In the rows, zero is written as 128.
Here are made-up objects, facts about them, and rows of numbers that follow some of those facts. Name the object behind each unnamed row.

There are 2 kinds of fact about the objects: Θ, ω.
j113: Θ a
j130: Θ a; ω j649
j135: Θ c
j145: Θ a; ω j277,j724
j148: Θ d
j151: Θ d; ω j473,j284,j484
j17: Θ b; ω j195
j170: Θ a; ω j889
j175: Θ a; ω j72
j19: Θ c; ω j846,j17
j191: Θ a; ω j964,j29
j194: Θ a; ω j919
j195: Θ a
j199: Θ a; ω j29,j72
j202: Θ b
j203: Θ b; ω j974
j22: Θ a
j227: Θ b; ω j804,j987,j277
j233: Θ a; ω j671,j931
j244: Θ g; ω j814
j250: Θ a; ω j804
j26: Θ b
j262: Θ a
j264: Θ b; ω j317
j268: Θ a; ω j329,j284,j881
j277: Θ g
j278: Θ a
j281: Θ a; ω j657,j572
j284: Θ a; ω j964
j29: Θ g
j317: Θ d; ω j804,j710
j318: Θ b; ω j577
j320: Θ b; ω j598
j321: Θ d; ω j373,j891,j630
j325: Θ d; ω j960
j329: Θ b; ω j278
j335: Θ b
j369: Θ c
j373: Θ c; ω j547
j38: Θ d
j392: Θ c
j394: Θ e; ω j987,j151
j398: Θ c
j399: Θ d; ω j394,j321,j493
j401: Θ a; ω j770
j426: Θ a; ω j624
j427: Θ f; ω j398,j729
j433: Θ e
j455: Θ f
j458: Θ b; ω j433
j461: Θ a
j473: Θ e; ω j484
j484: Θ b
j493: Θ b
j503: Θ e
j507: Θ g; ω j587,j250
j535: Θ d; ω j38
j547: Θ b
j555: Θ b
j557: Θ a; ω j268,j427
j566: Θ c; ω j233
j572: Θ b
j574: Θ c; ω j202
j577: Θ a; ω j964
j578: Θ e; ω j726
j586: Θ a
j587: Θ e; ω j22,j284,j724
j598: Θ a; ω j329
j603: Θ a
j609: Θ a; ω j392
j61: Θ b; ω j195
j610: Θ c; ω j639,j427
j620: Θ d; ω j566
j624: Θ b
j630: Θ c
j639: Θ c; ω j885,j325
j641: Θ a; ω j321,j17,j264,j780
j645: Θ f; ω j885
j649: Θ b; ω j202,j77
j650: Θ d; ω j392
j657: Θ a; ω j557
j667: Θ b
j671: Θ b
j686: Θ b; ω j202
j696: Θ d; ω j373,j335
j710: Θ b; ω j394
j712: Θ d; ω j844
j718: Θ f; ω j135,j321
j72: Θ b; ω j964
j724: Θ a
j726: Θ a
j729: Θ c; ω j931
j742: Θ b; ω j373,j268
j747: Θ c; ω j369
j749: Θ b
j761: Θ g
j77: Θ e; ω j473
j770: Θ g; ω j329
j774: Θ a; ω j964
j779: Θ a; ω j86,j747
j780: Θ d; ω j113,j26
j783: Θ b; ω j814
j791: Θ a; ω j233,j749,j572
j799: Θ f; ω j586,j493
j804: Θ d; ω j369
j809: Θ c
j814: Θ d; ω j392,j671
j819: Θ d
j82: Θ g; ω j891,j72
j841: Θ a; ω j61
j844: Θ b; ω j317
j846: Θ a; ω j203
j86: Θ a
j867: Θ f; ω j555
j869: Θ c; ω j233
j881: Θ d
j885: Θ c; ω j191
j886: Θ a; ω j426
j887: Θ d; ω j742,j427
j889: Θ c; ω j148,j284
j891: Θ b
j904: Θ c; ω j747
j906: Θ f; ω j566
j919: Θ e; ω j473
j931: Θ e; ω j886,j426
j946: Θ c; ω j461
j960: Θ a; ω j729
j963: Θ b; ω j846,j320
j964: Θ c; ω j262,j278
j974: Θ e; ω j191,j284
j987: Θ b; ω j473
j996: Θ b; ω j729

Known rows:
j335: [130 127 157 138 163 151 120  89 107 115 106 153 163 147 116 104 122 121
 151 160 133 146 129 123 126 142 114 157 120 128 133 147]
j987: [135 129 135 123 166 152 124 123 106 114 110 147 155 150 115  96 117 120
 150 147 120 130 119 124 131 138 118 154 140 132 152 147]
j427: [124 102 140 140 140 135 119 107 109 135 105 142 125 123 139 138 112 108
 128 133 107 129 105 113 141 110 131 141 149 114 105 105]
j557: [127 142 145 142 116 119 130 111 130 113 140 104 124 122 126 134 134 120
 123 123 105 141 131 146 119 114 137 127 135 146 124 109]
j603: [128 144 139 140 115 122 131 117 127 113 136 109 122 121 132 132 135 118
 126 123 102 139 133 145 117 115 136 127 135 148 134 110]
j587: [144 110 120 114 110 113 130 114 131 137 124 155  94 118 140 163 138 136
 116 111 154 107 136 111 158 124 132 106 106 126 118 108]
j22: [134 143 151 150 111 127 131  94 120 114 129 120 126 117 141 146 142 115
 138 133 100 147 139 146 111 126 135 128 108 154 135 113]
j799: [135 106 123 128 143 136 122 134  97 135 110 139 118 129 136 139 112 103
 127 122 102 121  95 114 149 110 140 142 159 116 122 109]
j369: [123 107  97 129  87 131 133 140 135 158 120 137 131  96 168 163 152 130
 148 130 129 134 138 128 123 163 132 127  88 101 117 142]
j503: [139 110 121 115 110 112 130 116 137 138 124 152  94 120 140 160 135 137
 110 112 154 106 137 110 155 120 129 106 111 122 112 105]
j264: [135 131 144 124 168 148 123 118 104 116 114 144 156 153 111  98 119 120
 145 146 128 135 119 123 132 138 121 158 142 126 143 149]
j846: [135 145 145 139 120 116 131 118 119 114 146 104 123 125 126 141 137 114
 126 120 107 143 128 145 124 119 145 133 133 145 129 118]
j458: [209 131 128 142 165 154 113 153 131 135 124 161 112 164 121  16 143  76
 111 106 177 144  76 167  97 109 105 168 138  98 124 130]
j281: [123 139 134 136 118 115 130 134 138 112 147  95 121 124 120 119 129 123
 112 118 105 133 126 147 123 105 137 122 160 142 122 103]
j373: [120 108  97 125  96 120 131 152 137 158 136 122 132 104 155 156 145 131
 134 122 137 134 133 127 133 154 136 129 111  91 102 142]
j726: [ 89 134 129 106  91 173 130  53 134 140  82  77 145 198 135 144 132 170
 110  95 100 170 156 128  86  27 211 133  66 158 136 142]
j130: [143 140  99 119 110 135 137 165 128 109 129 116 109 119 141 121 133 119
 138 108  72 112 122 150 119 113 133 112 150 166 176 104]
j906: [113  94 123 131 139 133 118 130 127 133 112 131 121 122 132 113 103 118
 116 127 102 116  98 115 143  95 124 128 181 110 100  93]
j783: [108 116 129 120 162 148 118 135 143 108 113 130 157 143 105  57 102 140
 127 148 124 118 119 128 129 112 101 135 184 121 125 124]
j29: [135 124 144 146 128 124 131  98 119 139 133 140 111 125 144 164 121 122
 129 128 133 138 126 118 132 123 128 104  99 134 111 108]

Name these rows:
No name comes twice in this set of rows, the named rows included.
[132 127 153 136 161 155 122  93 105 113 102 156 160 147 118 104 121 118
 153 158 127 141 129 123 125 143 115 157 119 132 143 148]	j493
[141 144 121 125 118 121 135 147 120 111 144 106 115 128 129 133 134 116
 126 109  92 127 121 148 127 115 143 127 149 153 151 113]	j779
[128 104 133 137 140 139 119 115 104 137 102 146 123 123 142 138 114 105
 129 132 102 125 104 112 139 110 134 139 145 116 116 107]	j455
[148 107 100 107 103 125 131 131 134 134 112 164  88 115 152 156 138 137
 124 110 137  94 134 113 152 124 125  96 107 139 143 102]	j77
[102 100  82 119  94 118 129 171 161 156 137 107 129  99 147 127 135 142
 119 119 135 119 128 131 132 136 124 116 146  88  92 127]	j869
[108 129 127 134 111 122 128 137 160 107 138  94 121 114 126  97 123 136
 110 122  97 121 128 150 115  92 120 106 173 144 119  88]	j609
[122 113  86 111 103 114 133 177 131 159 149 109 127 111 144 154 141 129
 124 109 140 127 122 128 145 147 144 133 130  86 104 146]	j19
[134 144 157 154 113 124 131  87 119 115 131 119 128 118 139 149 143 114
 136 134 108 152 140 145 114 127 138 131 105 152 129 115]	j113
[128 101 125 118 106 112 125 108 150 133 122 147  96 112 137 147 132 146
 104 119 158 107 139 111 152 114 120  98 119 120  99  96]	j931
[138 125 135 144 125 132 133 102 117 138 125 151 109 122 151 162 124 122
 136 129 125 132 127 121 127 124 124 101  95 142 125 107]	j277
[138 151 138 128 127 109 133 142 115 115 158  91 119 135 115 140 133 114
 115 108 110 140 119 147 135 115 154 137 153 139 129 118]	j841
[139 122 118 125 151 175 126 121 113 109  83 174 154 133 138  89 122 123
 172 153  96 117 126 129 115 142 102 138 122 151 184 140]	j202
[135 127 134 135 134 120 132 120 117 142 142 129 106 132 136 158 117 122
 121 120 134 133 117 118 139 116 131 105 121 131 111 108]	j770

The same objects again, as new rows of numbers:
Named rows:
j650: [107 104 100 125 110 104 135 138 136 125 104 146 129 144 169 124 150 102
 141 129 130 107 141 128 113 121  97 155 101 108 140 109 105 131 133]
j574: [126 130 112 113 150  99 143 145 181 122 118 168 114 143 143 135 200 101
 143 110 118 114 168 132 142 138 198 126  48 112 119 113 106 137  91]
j886: [118 134 116 167 101 105 102 126 139 110 125  85 132 125 132 123 125 132
 104 104  99 136 124 139 118 155  99 146 151 130 132 145 146 152 160]
j963: [120 107  98 118 144 128 142 172 118 130 149 143 132 148 139 133 144 106
 140 137 117 130 169 129 129 157 130 134 143 124 147  68 107 121 102]
j399: [ 90 121 118 122 127 111 125 136 155 133 106 159 127 143 145 137 137  98
 148 124 129 115 162 116 127 127 105 148 105 131 136  99 111 121 143]
j427: [114 163 126 134 110 116 109 127 169 118 109 156 121 145 167 138 145 125
 135  90 122 120 144  96 107 119 147 148 114 135 144 149 110 146 148]
j19: [106 122 110 126 150 120 125 159 178 123 132 179 123 153 157 143 180 105
 114 109 123 126 154 109 137 134 173 130 101 122 136 103 104 121 113]
j473: [130 165 114 116 101 120 132 130 119 126 143 133 121 135 142 136 117 127
 180 109 109 121 170 116 105 144 140 145 145 142 150 121 111 158 132]
j135: [141 141 116 119 151 119 140 158 193 117 127 182 127 158 148 139 162 111
 117 107 108 120 146 107 139 132 166 135  45 134 140 106 109 122  98]
j317: [105 130 121 118 128 111 130 136 160 130 104 160 128 145 142 137 130 100
 149 124 122 112 160 116 128 126 103 150  81 136 138 100 115 122 135]
j946: [152 177 106 124 158 123 113 195 252 144 160 131 110 160 171 151 183 107
 126 114 188 150 120 148 157 130  97 160  71 116  54 109  95 149 108]
j667: [144 115  98 113 143 124 153 172 126 126 146 139 133 150 135 130 138 110
 145 139 109 125 164 134 128 155 129 137 107 125 146  72 110 125  91]
j130: [105 140 124 157 110  91 104 112 146 117 116  83 120 114 109 126 146 123
 134 103 103 135 153 154 130 164 131 135 137 127 112 146 151 159 155]
j329: [138 115 100 116 143 127 150 171 126 127 148 143 134 150 137 131 135 109
 141 138 109 127 165 128 129 155 128 137 117 129 149  70 110 122  95]
j325: [108 124 115 122 122 113 131 139 155 128 107 159 131 148 152 134 129 103
 140 123 125 113 149 114 122 124  94 153  89 130 143 102 111 122 136]
j194: [ 98 138 124 163 110 101  95 119 145 117 122  88 124 118 115 129 138 125
 121 102 104 139 147 144 127 163 119 137 161 132 120 142 149 153 164]
j724: [126 153 129 159 111 105 104 123 157 112 122  92 131 125 112 129 113 132
 114 100  92 137 138 135 128 158 105 143 122 145 129 142 153 148 155]
j148: [122 137 122 117 127 112 136 138 166 127 104 163 133 149 141 136 118 104
 147 122 117 110 152 111 128 124  96 153  61 141 142 102 117 120 129]
j26: [159 128 105 111 147 127 156 172 137 125 145 146 137 153 130 132 124 112
 143 137 101 124 163 125 132 155 126 139  87 138 151  69 114 122  87]
j250: [111 145 126 161 110 105  98 123 150 115 124  91 129 122 115 130 124 129
 115 101  98 139 140 137 127 160 110 141 147 140 125 141 151 148 161]

Rows to name:
No name comes twice in this set of rows, the named rows included.
[ 96 137 124 165 110 106  94 121 143 117 125  88 126 120 118 131 133 126
 115 101 105 141 144 138 126 161 115 138 171 134 123 141 148 150 166]	j145
[103 125 112 169  98 105  97 126 132 113 126  82 129 123 136 123 137 130
 105 104 106 139 126 143 116 156 104 144 175 123 128 146 143 152 165]	j791
[145 143 118 116 151 113 142 155 195 118 125 180 125 156 145 139 166 109
 122 108 108 118 152 111 141 133 172 133  36 132 136 107 111 125  94]	j369
[146 135 111 121 145 118 141 160 188 115 128 178 129 159 158 136 165 113
 113 109 109 118 141 108 135 130 163 137  47 128 143 108 107 124  98]	j398
[134 116 102 115 146 129 147 174 128 128 149 145 134 150 134 134 133 108
 140 137 110 129 168 125 130 156 129 136 119 132 149  68 111 120  98]	j61
[100 107 105 126 114 109 130 140 139 127 107 150 129 145 165 128 145 101
 139 128 131 111 144 122 116 122  95 154 109 115 141 106 106 127 139]	j620
[128 160 110 120 100 124 129 134 116 125 147 131 124 138 149 135 114 130
 172 110 110 123 162 113 100 141 132 147 159 141 155 122 108 156 136]	j503
[ 90 119 116 124 126 114 123 138 152 133 107 160 129 145 149 138 135  98
 144 123 129 116 157 114 124 126 101 149 113 130 138  99 111 120 144]	j696
[161 125 100 121 134 110 151 159 176 110 125 167 128 158 171 125 177 115
 111 113 109 111 128 121 127 126 160 141  35 112 141 117 102 133  87]	j392
[128 134 115 117 152 113 136 154 188 121 126 178 122 152 147 140 177 106
 126 107 115 120 156 114 141 135 177 130  59 126 133 107 107 126 100]	j747
[ 94 124  85  83 143 116  50 115 242 121  66 156 126 138 118 148 172 156
 158 129  98 139 142 124  37 101 123 139 124 105 109 146  96 132 187]	j867
[ 78 142 139 158 110 114 163 180 117  93 200  39 133 130  68 138 123 135
 158  79  85 124 150 169 139 119 107 159 122 111 174 175 154 116 176]	j726

Now the same objects, written a new way:
Named rows:
j657: [143 137 115 131 133 119 131 121 129 130 123 144 151 118  95 159 135 134
 139 134 139 112 136  96 125  96 133 148]
j227: [146 124 111 128 128 125 129 125 119 118 129 142 119 131 117 127 125 140
 130 121 117 111 144 156 136 151 123 103]
j641: [145 134 113 131 133 123 132 126 129 130 123 143 156 116  93 158 135 130
 134 137 138 100 135 109 125 112 135 138]
j401: [144 137 112 134 130 113 134 129 127 131 121 153 145 122  98 151 137 131
 128 144 140 116 136 127 127 112 132 154]
j891: [123 133 117 126 137 110 119 114 128 123 124 135 117 126 128 129 121 135
 103 106 115 111 129 149 131 136 130 124]
j318: [154 130 115 124 139 118 131 120 123 122 127 138 119 129 126 136 121 135
 123 105 121 125 135 144 130 165 123 120]
j867: [145 133 123 124 132 117 143 116 135 130 128 146 147 145 140 133 110 143
 101 138 128 112 119 102 134 105 124 105]
j667: [123 134 115 126 136 110 119 117 128 122 124 138 114 126 129 127 122 136
 102 108 114 114 130 151 130 137 129 124]
j639: [126 152 126  98 139 130 114 132 116 125 139 141 132 116 136 119 130 131
 147 105 139 144 136 109 133 125 136  87]
j886: [144 125  99 136 114 115 136 127 120 124 122 157 119 122 116 148 136 130
 140 145 137 125 133 104 105 122 130 152]
j889: [127 156 125 101 141 119 122 147 115 130 135 144 124 120 136 115 130 128
 132 104 142 154 140 136 143 130 132  95]
j742: [147 137 130 118 147 119 120 114 135 123 133 132 137 133 117 143 128 153
 134 107 124 126 143 121 142 150 119 137]
j26: [122 134 116 126 136 109 118 115 129 123 123 137 115 126 131 129 122 136
 101 106 115 111 129 152 130 136 129 123]
j317: [140 121 107 121 116 143 127 118  94 121 127 150 180 128 103 114 121 131
 149 155 126 110 127 181 140 106 127  78]
j135: [100 153 121 105 130 115 108 137 113 124 131 147 120 114 145 104 129 121
 112 112 133 135 128 150 131 107 142  92]
j458: [144 130 118 123 137 118 125 119 127 122 127 138 119 130 128 134 125 141
 124 110 119 121 137 142 132 158 125 123]
j566: [141 133 122  97 125 129 122 157 116 130 126 150 102 120 174 107 144 123
 132 131 146 147 129 155 112 229 143  98]
j770: [167 132 133 122 130  96 130 137 104 119 135 163 125 144 122 125 128 168
 113 148 143 136 117 174 157 126 125 170]
j671: [128 129 116 125 135 111 119 119 131 126 119 137 109 126 141 128 126 135
  98 111 118 110 126 156 123 167 132 126]
j904: [126 147 121 103 128 128 117 141 109 122 138 150 128 119 137 107 130 125
 139 119 137 141 137 149 134 131 136  81]

Rows to name:
No name comes twice in this set of rows, the named rows included.
[135 137 120 119 128 119 134  90 135 120 142 147 141 147 138 144 104 157
 134 126 125 140 122  10 121  56 111 122]	j427
[177 149  98 140 155 106 165 127 115 137 122 148 136 111  92 165 111 103
 123  99 141 148 129 131 127 108 127 144]	j284
[149 129 122 122 139 120 126 121 129 123 127 135 124 131 125 135 126 143
 128 113 121 121 139 142 134 168 124 122]	j963
[152 125 103 140 118 129 135 124 115 119 128 155 162 119  83 148 132 125
 141 156 133  91 139 144 127  96 134 118]	j250
[158 137 123 128 131  97 129 133 124 115 134 159 125 144 129 125 137 146
 117 133 124 158 142 209 148 164 112 166]	j329
[151 148 123 133 137 101 135 134 130 131 126 154 155 128  91 153 142 140
 132 142 144 138 141 134 144  97 122 180]	j268
[175 142  93 142 149 111 161 120 110 134 123 152 138 109  99 165 109  98
 125 103 139 141 124 136 117 112 129 136]	j577
[118 142 110  97 114 126 112 121 106 115 145 158  95 123 161 113 128 136
 167 107 137 176 135  58 104 117 126 107]	j729
[131 133 112 114 128 127 126 121 109 135 117 140 153 128 122 120 122 136
 137 132 134 131 121 146 135 116 126 111]	j712
[163 121 127 116 139 119 132 127 108 130 122 137 114 128 128 140 116 157
 111 119 141  97 107 118 135 149 142 127]	j244
[139 133 106 134 127 115 136 134 126 134 115 146 130 118  99 157 134 131
 133 136 138 106 140 105 125 102 133 140]	j194
[124 128 122  93 124 134 135 161 111 112 136 151  63 130 108 130 101 125
 108 106 124  92 152 100 151 173 135 137]	j394
[154 126 122 119 143 123 127 125 134 128 122 132 119 130 133 136 130 140
 119 114 125 112 135 142 129 195 130 122]	j783

